Below is a small trained network, with its code and all its weights. Each question gives an input and a target symbol and asks what happens when units are switched off, that is, made to give their printed mean instead of their output.

import numpy as np


def w(rows, s, z=0):
    codes = np.array(rows[::2]) - 128.0
    scale = np.full(codes.shape[1], s)
    scale[-1] = z or s
    return codes * scale


def f(y):
    return y / 2 * (1 + np.tanh(0.7978845608 * (y + 0.044715 * y**3)))


def softmax(a):
    e = np.exp(a - a.max(-1, keepdims=True))
    return e / e.sum(-1, keepdims=True)


def log_softmax(a):
    a = a - a.max(-1, keepdims=True)
    return a - np.log(np.exp(a).sum(-1, keepdims=True))


def net(x, mask):
    ids = ['ΛΦΩαβδεζξψ'.index(c) for c in x.split()]
    T = len(ids)
    res = E[ids] + P[:T]
    u = 0
    for l in range(3):
        r = res
        for j in range(3):
            rows = slice(4 * j, 4 * j + 4)
            q, k, v = (r @ M[l][rows].T for M in (Q, K, V))
            z = softmax(np.where(np.tri(T) > 0, q @ k.T / 4**0.5, -1e9)) @ v
            o = O[l][rows]
            res = res + np.where(mask[u + j], z, o[:, -1]) @ o[:, :-1]
        u += 3
        y = f(res @ A[l][:, :-1].T + A[l][:, -1])
        res = res + np.where(mask[u : u + 4], y, B[l][:, -1]) @ B[l][:, :-1]
        u += 4
    return log_softmax(res[-1] @ U[:, :-1].T + U[:, -1])


Q, K, V, O, A, B = {}, {}, {}, {}, {}, {}
E = w([
[169,134,79],'Λ',
[175,85,94],'Φ',
[162,98,106],'Ω',
[176,77,112],'α',
[133,124,71],'β',
[231,115,98],'δ',
[53,237,120],'ε',
[148,249,103],'ζ',
[49,148,193],'ξ',
[88,48,189],'ψ',
],0.015)
P = w([
[123,146,1],'0',
[130,125,45],'1',
[142,121,72],'2',
[153,126,99],'3',
[158,133,119],'4',
[173,136,135],'5',
[172,150,149],'6',
[174,156,161],'7',
[182,167,179],'8',
[189,168,194],'9',
[199,182,208],'10',
[190,202,225],'11',
[184,201,223],'12',
[158,189,171],'13',
],0.0072)
Q[0] = w([
[192,236,128],'L0H1',
[104,178,192],'L0H1',
[133,29,239],'L0H1',
[112,243,2],'L0H1',
[29,38,215],'L0H2',
[132,39,185],'L0H2',
[80,130,230],'L0H2',
[242,243,29],'L0H2',
[186,65,156],'L0H3',
[52,190,173],'L0H3',
[149,101,120],'L0H3',
[17,231,110],'L0H3',
],0.0082)
K[0] = w([
[212,156,162],'L0H1',
[127,152,181],'L0H1',
[92,92,146],'L0H1',
[157,155,46],'L0H1',
[144,34,43],'L0H2',
[207,172,83],'L0H2',
[130,113,40],'L0H2',
[230,168,249],'L0H2',
[121,192,169],'L0H3',
[159,100,63],'L0H3',
[193,77,246],'L0H3',
[110,99,83],'L0H3',
],0.013)
V[0] = w([
[216,70,161],'L0H1',
[174,84,134],'L0H1',
[74,85,207],'L0H1',
[140,83,249],'L0H1',
[29,89,176],'L0H2',
[110,179,191],'L0H2',
[155,139,93],'L0H2',
[146,77,175],'L0H2',
[40,252,77],'L0H3',
[133,104,86],'L0H3',
[108,168,87],'L0H3',
[70,160,124],'L0H3',
],0.012)
O[0] = w([
[170,81,100,173],'L0H1',
[83,181,54,159],'L0H1',
[126,63,89,1],'L0H1',
[95,34,128,27],'L0H1',
[137,73,174,9],'L0H2',
[155,165,253,104],'L0H2',
[177,129,123,175],'L0H2',
[203,55,122,80],'L0H2',
[89,162,158,143],'L0H3',
[153,156,125,161],'L0H3',
[123,198,117,159],'L0H3',
[78,181,145,101],'L0H3',
],0.0068,0.0077)
A[0] = w([
[134,89,153,64],'L0N1',
[43,1,48,27],'L0N2',
[217,122,42,248],'L0N3',
[208,252,160,147],'L0N4',
],0.0068,0.0017)
B[0] = w([
[240,144,77,121],'L0N1',
[145,115,90,139],'L0N2',
[201,150,50,191],'L0N3',
[162,122,254,248],'L0N4',
],0.0074,0.016)
Q[1] = w([
[236,111,183],'L1H1',
[102,142,222],'L1H1',
[161,85,197],'L1H1',
[255,114,178],'L1H1',
[191,94,154],'L1H2',
[152,4,143],'L1H2',
[115,108,119],'L1H2',
[188,187,80],'L1H2',
[54,105,151],'L1H3',
[103,142,133],'L1H3',
[105,79,177],'L1H3',
[143,154,112],'L1H3',
],0.008)
K[1] = w([
[172,61,209],'L1H1',
[64,98,143],'L1H1',
[132,65,100],'L1H1',
[156,102,2],'L1H1',
[134,139,174],'L1H2',
[133,104,101],'L1H2',
[46,183,100],'L1H2',
[149,145,125],'L1H2',
[117,173,88],'L1H3',
[115,78,142],'L1H3',
[86,153,142],'L1H3',
[104,131,103],'L1H3',
],0.0086)
V[1] = w([
[81,151,112],'L1H1',
[160,128,93],'L1H1',
[92,185,126],'L1H1',
[91,117,107],'L1H1',
[106,187,88],'L1H2',
[59,79,166],'L1H2',
[139,90,172],'L1H2',
[153,154,104],'L1H2',
[255,155,114],'L1H3',
[55,50,41],'L1H3',
[114,67,207],'L1H3',
[127,99,169],'L1H3',
],0.0089)
O[1] = w([
[104,131,149,111],'L1H1',
[132,107,87,168],'L1H1',
[119,157,253,133],'L1H1',
[126,97,104,102],'L1H1',
[129,9,147,166],'L1H2',
[126,208,138,32],'L1H2',
[168,88,95,108],'L1H2',
[75,139,152,169],'L1H2',
[97,213,138,248],'L1H3',
[182,96,178,7],'L1H3',
[198,39,30,63],'L1H3',
[173,89,64,101],'L1H3',
],0.0043,0.021)
A[1] = w([
[116,182,54,186],'L1N1',
[254,181,166,20],'L1N2',
[201,234,161,101],'L1N3',
[183,194,124,3],'L1N4',
],0.0074,0.0051)
B[1] = w([
[227,117,62,170],'L1N1',
[23,2,101,185],'L1N2',
[92,199,25,252],'L1N3',
[31,78,56,168],'L1N4',
],0.0066,0.019)
Q[2] = w([
[2,32,116],'L2H1',
[104,176,99],'L2H1',
[109,88,130],'L2H1',
[215,118,167],'L2H1',
[87,69,134],'L2H2',
[176,207,108],'L2H2',
[145,122,67],'L2H2',
[118,148,180],'L2H2',
[133,18,97],'L2H3',
[179,130,151],'L2H3',
[132,236,77],'L2H3',
[181,165,176],'L2H3',
],0.0075)
K[2] = w([
[95,65,104],'L2H1',
[153,64,75],'L2H1',
[153,215,77],'L2H1',
[237,107,159],'L2H1',
[255,174,156],'L2H2',
[93,35,100],'L2H2',
[95,132,136],'L2H2',
[31,114,133],'L2H2',
[139,118,113],'L2H3',
[69,71,91],'L2H3',
[193,122,123],'L2H3',
[71,142,133],'L2H3',
],0.0078)
V[2] = w([
[137,108,208],'L2H1',
[102,50,124],'L2H1',
[139,145,116],'L2H1',
[60,115,144],'L2H1',
[254,213,188],'L2H2',
[77,144,138],'L2H2',
[135,140,66],'L2H2',
[24,66,157],'L2H2',
[100,146,88],'L2H3',
[197,195,236],'L2H3',
[103,151,173],'L2H3',
[163,31,131],'L2H3',
],0.0072)
O[2] = w([
[107,122,109,31],'L2H1',
[16,146,109,52],'L2H1',
[161,104,129,152],'L2H1',
[147,89,98,139],'L2H1',
[253,231,156,101],'L2H2',
[132,117,108,168],'L2H2',
[112,145,133,185],'L2H2',
[70,118,132,99],'L2H2',
[170,85,135,190],'L2H3',
[179,177,97,91],'L2H3',
[128,138,94,125],'L2H3',
[134,214,133,6],'L2H3',
],0.005,0.019)
A[2] = w([
[12,121,255,250],'L2N1',
[188,14,127,197],'L2N2',
[63,131,145,121],'L2N3',
[179,187,168,208],'L2N4',
],0.0084,0.0026)
B[2] = w([
[239,20,145,255],'L2N1',
[4,103,131,194],'L2N2',
[134,56,169,175],'L2N3',
[230,182,243,167],'L2N4',
],0.0041,0.0055)
U = w([
[115,185,108,137],'Λ',
[220,134,128,127],'Φ',
[207,137,143,96],'Ω',
[242,112,138,101],'α',
[171,185,146,197],'β',
[139,131,52,59],'δ',
[110,194,230,190],'ε',
[2,184,148,46],'ζ',
[202,86,231,254],'ξ',
[115,24,119,105],'ψ',
],0.009,0.0059)

Each question gives the input, a string of symbols that net reads in full, and the target symbol t.
The units are the heads (4 rows each of Q, K, V and O) and the neurons (one row each of A and B). Each row of codes is followed by its name. A weight is (code - 128) times the scale printed after its matrix; where a second scale follows, it is the last column's (O, A, B and U).
mask holds one flag per unit, layer by layer, with each layer's heads first. A switched-off unit (its flag False) gives its mean, the last column of its rows in O or B, instead of its output. The means were averaged over made-up inputs and are rounded, as every weight is.
A unit's drop is (log p(t) with every unit on - log p(t) with that unit switched off) / (log p(t) with every unit on - log p(t) with every unit switched off).
The circuit of an input: a set's keep is (log p(t) with only the set's units on - log p(t) with every unit switched off) / (log p(t) with every unit on - log p(t) with every unit switched off). Starting from the 12 units with the biggest drops (on a tie, the unit counted first), units are removed one at a time, each time the one whose removal leaves the highest keep (on an exact tie, the one counted first), for as long as the keep stays at least 0.8.
units of the circuit, in order: the units of the circuit, biggest drop first
top k neurons in layer l: the k neurons of layer l with the biggest drops, biggest first
heads that matter: for each layer, one digit per head in row order, 1 if its drop is at least 0.15 and else 0, layers parted by /
input ε Λ α Λ δ β β Φ Λ ψ β, target ψ: units of the circuit, in order -> (L0H1; L2H2)
input δ δ ζ ζ ε α ξ ξ ψ Λ ψ Φ, target ψ: units of the circuit, in order -> (L0H1; L1H3)
input δ Φ α δ Λ β β Φ Λ Λ δ, target δ: units of the circuit, in order -> (L1N2; L0N3; L1N3; L0H2)
input β ε β, target ε: top neuron in layer 2 -> (L2N4)
input ψ β δ, target ψ: heads that matter -> 111 / 001 / 000
input ψ α Λ ζ Φ Λ, target ζ: heads that matter -> 110 / 000 / 101
input Λ Λ ξ α, target ξ: units of the circuit, in order -> (L1N3; L0H2; L1N4)
input Φ ζ ε Λ ζ Λ β, target ζ: heads that matter -> 111 / 010 / 010
input δ ψ δ Λ β ξ Λ Λ β δ β Λ ζ δ, target ζ: heads that matter -> 010 / 010 / 000
input δ Λ δ Λ δ Λ Λ β Λ δ ζ ψ Λ, target ψ: units of the circuit, in order -> (L0H1; L2H2)
input Φ ζ β, target ζ: units of the circuit, in order -> (L0N4; L2H2; L0H2)
input Λ ξ Φ, target ξ: heads that matter -> 011 / 001 / 000
input δ Λ Φ δ Λ ξ δ, target ξ: heads that matter -> 011 / 000 / 101
input β α Λ ζ β Λ Ω ψ ζ ψ Λ Ω Ω, target ψ: units of the circuit, in order -> (L0H1; L1H3)
input Λ Φ Λ ζ, target ζ: heads that matter -> 100 / 000 / 000
input β Λ Λ ψ β Λ Λ Λ ψ Λ ξ Λ, target ξ: units of the circuit, in order -> (L0H2)
input Λ ε β Λ, target ε: units of the circuit, in order -> (L0H3; L0H2; L1H1)
input ψ Φ β Φ ζ Λ ζ δ, target ζ: heads that matter -> 000 / 000 / 000
input Λ Λ Λ β Λ δ ψ Λ ψ δ, target ψ: heads that matter -> 100 / 000 / 000
input δ δ ψ β Λ ξ ψ δ ξ, target ψ: units of the circuit, in order -> (L0H1)
input ψ β ζ β ψ α ψ β ψ ζ ε Λ Φ ξ, target ξ: units of the circuit, in order -> (L1N3; L0H1)
input ε ψ α, target ψ: top 2 neurons in layer 1 -> (L1N3; L1N1)
input Φ ε α, target ε: heads that matter -> 001 / 000 / 000
input Λ α ξ ξ β ε, target ξ: top 2 neurons in layer 0 -> (L0N4; L0N3)
input Φ Φ Ω β Φ Λ ξ Λ β ε, target ε: heads that matter -> 000 / 010 / 000
input δ α Φ ξ β ξ β, target ξ: top 2 neurons in layer 1 -> (L1N1; L1N3)
input Λ ψ ψ β, target ψ: top neuron in layer 2 -> (L2N2)
input δ ψ Λ α Λ Λ δ β ε, target ε: top 2 neurons in layer 0 -> (L0N3; L0N4)
input Ω Λ Ω δ Λ δ Λ, target δ: top 3 neurons in layer 1 -> (L1N4; L1N2; L1N3)
